Here is a tiny trained network, its code and every weight. The questions are about switching its units off for an input and a class, where a switched-off unit gives its printed mean instead of its output.

import numpy as np


def w(rows, s, z=0):
    codes = np.array(rows[::2]) - 128.0
    scale = np.full(codes.shape[1], s)
    scale[-1] = z or s
    return codes * scale


def f(y):
    return y / 2 * (1 + np.tanh(0.7978845608 * (y + 0.044715 * y**3)))


def log_softmax(a):
    a = a - a.max(-1, keepdims=True)
    return a - np.log(np.exp(a).sum(-1, keepdims=True))


def net(x, mask):
    res = np.array(x, float).reshape(1, 5) / 4 @ E
    y = f(res @ A[0][:, :-1].T + A[0][:, -1])
    res = res + np.where(mask, y, B[0][:, -1]) @ B[0][:, :-1]
    return log_softmax(res[-1] @ U[:, :-1].T + U[:, -1])


A, B = {}, {}
E = w([
[123,114,211,88,128,134,128,110,74,149,31,158],'x0',
[194,138,206,50,139,125,139,96,152,4,121,172],'x1',
[101,222,158,174,93,80,169,100,189,145,109,183],'x2',
[200,134,203,189,121,88,99,91,114,121,173,124],'x3',
[53,108,120,167,205,138,12,120,142,107,119,126],'x4',
],0.011)
A[0] = w([
[164,163,175,130,100,67,183,106,144,90,68,219,243],'N0',
[158,92,150,15,131,139,138,126,139,54,130,151,237],'N1',
[181,63,120,93,109,136,149,118,98,118,206,114,188],'N2',
[91,173,103,188,187,37,76,129,191,115,175,115,161],'N3',
[98,152,124,121,110,115,167,164,145,207,82,88,119],'N4',
[137,95,56,197,91,127,80,180,130,82,179,118,206],'N5',
[144,182,222,83,89,82,154,86,107,111,94,147,253],'N6',
[74,100,107,89,154,162,120,150,76,193,51,92,167],'N7',
[68,87,97,161,152,148,86,191,110,197,119,79,226],'N8',
[136,169,120,156,91,81,174,112,184,127,115,144,202],'N9',
[137,184,148,183,178,90,95,134,212,120,132,147,208],'N10',
[138,116,219,101,188,109,126,110,126,100,87,150,119],'N11',
[106,56,85,111,189,176,131,148,138,192,143,2,225],'N12',
[126,181,205,134,166,75,138,87,82,39,54,184,147],'N13',
[202,136,128,39,139,165,154,209,165,58,131,133,166],'N14',
[156,143,122,157,43,81,191,116,178,163,128,150,172],'N15',
[191,160,104,149,107,122,161,87,109,108,189,69,181],'N16',
[64,122,83,226,169,109,96,118,155,167,179,133,194],'N17',
[60,114,96,134,150,138,70,194,136,121,29,98,174],'N18',
],0.0082,0.0031)
B[0] = w([
[119,73,225,63,83,165,121,182,101,172,182,141,253],'N0',
[122,88,132,55,180,211,203,97,159,50,82,105,234],'N1',
[186,114,111,47,199,72,142,120,82,83,92,62,187],'N2',
[58,217,165,172,183,134,131,66,105,93,145,159,215],'N3',
[81,109,127,134,91,108,121,166,178,146,127,127,180],'N4',
[76,119,123,132,189,90,123,96,62,82,146,82,200],'N5',
[202,129,199,76,115,187,126,145,77,169,110,138,249],'N6',
[151,99,77,119,69,150,105,200,155,124,125,218,214],'N7',
[67,109,77,207,71,75,60,147,172,99,122,132,229],'N8',
[131,181,212,111,133,141,167,130,199,188,163,178,204],'N9',
[100,174,161,122,169,209,151,70,74,165,170,131,206],'N10',
[215,71,126,144,109,223,124,83,62,110,88,205,201],'N11',
[91,87,44,167,78,47,67,136,144,76,80,105,222],'N12',
[158,118,223,80,112,151,105,116,36,128,90,126,238],'N13',
[137,156,57,1,196,156,130,83,173,117,122,105,216],'N14',
[189,187,155,93,124,66,155,214,224,188,182,83,216],'N15',
[207,148,118,95,135,46,127,86,164,139,145,54,195],'N16',
[28,113,116,248,167,89,124,106,126,147,172,113,231],'N17',
[91,97,113,181,65,136,114,137,108,83,111,186,207],'N18',
],0.0076,0.012)
U = w([
[82,153,133,220,160,89,194,110,195,232,150,83,58],'0',
[191,69,190,114,98,227,116,131,10,127,41,177,96],'1',
[70,19,47,202,31,130,46,222,122,89,46,216,159],'2',
[169,70,90,163,131,2,60,147,56,131,139,35,36],'3',
[33,195,157,230,219,157,101,53,51,78,159,153,160],'4',
[151,108,47,63,212,171,203,101,184,54,83,67,142],'5',
[193,228,197,80,67,116,187,208,165,238,185,136,251],'6',
],0.007,0.0017)

Each question gives the input, the list of numbers given to net, and the class t.
The units are the neurons (one row each of A and B). Each row of codes is followed by its name. A weight is (code - 128) times the scale printed after its matrix; where a second scale follows, it is the last column's (A, B and U).
mask holds one flag per neuron, in row order. A switched-off neuron (its flag False) gives its mean, the last column of its row in B, instead of its output. The means were averaged over made-up inputs and are rounded, as every weight is.
A unit's drop is (log p(t) with every unit on - log p(t) with that unit switched off) / (log p(t) with every unit on - log p(t) with every unit switched off).
most important unit: the unit with the biggest drop
top k neurons: the k neurons with the biggest drops, biggest first
drop when u is switched off: that unit's drop, to one decimal
input [4,1,-1,-6,-1], class 2: most important unit	N7
input [5,-4,8,-8,0], class 2: top 4 neurons	N18; N7; N4; N16
input [-2,5,1,-7,7], class 4: top 4 neurons	N18; N3; N15; N2
input [2,4,-2,-7,-5], class 5: top 2 neurons	N14; N1
input [4,4,-8,1,-6], class 5: top 3 neurons	N14; N1; N2
input [-8,-6,2,-4,6], class 4: top 2 neurons	N3; N17
input [-5,-6,-3,-3,-5], class 2: top 2 neurons	N8; N12
input [1,4,3,4,8], class 1: top 4 neurons	N13; N11; N8; N5
input [-5,-2,3,7,-1], class 0: top 2 neurons	N15; N16
input [7,-4,8,-6,1], class 2: top 2 neurons	N18; N7
input [0,5,-1,-4,-8], class 5: top 2 neurons	N1; N14
input [1,3,4,1,6], class 1: top 2 neurons	N13; N11
input [4,5,-5,-7,-4], class 5: top 2 neurons	N14; N1
input [-7,1,-1,-8,3], class 2: most important unit	N12
input [-4,-5,2,-4,0], class 2: drop when N8 is switched off	0.1
input [2,-6,3,6,0], class 0: drop when N8 is switched off	0.0
input [-6,-5,-1,0,-7], class 3: drop when N12 is switched off	0.1
input [4,-5,8,3,2], class 6: drop when N17 is switched off	-0.2
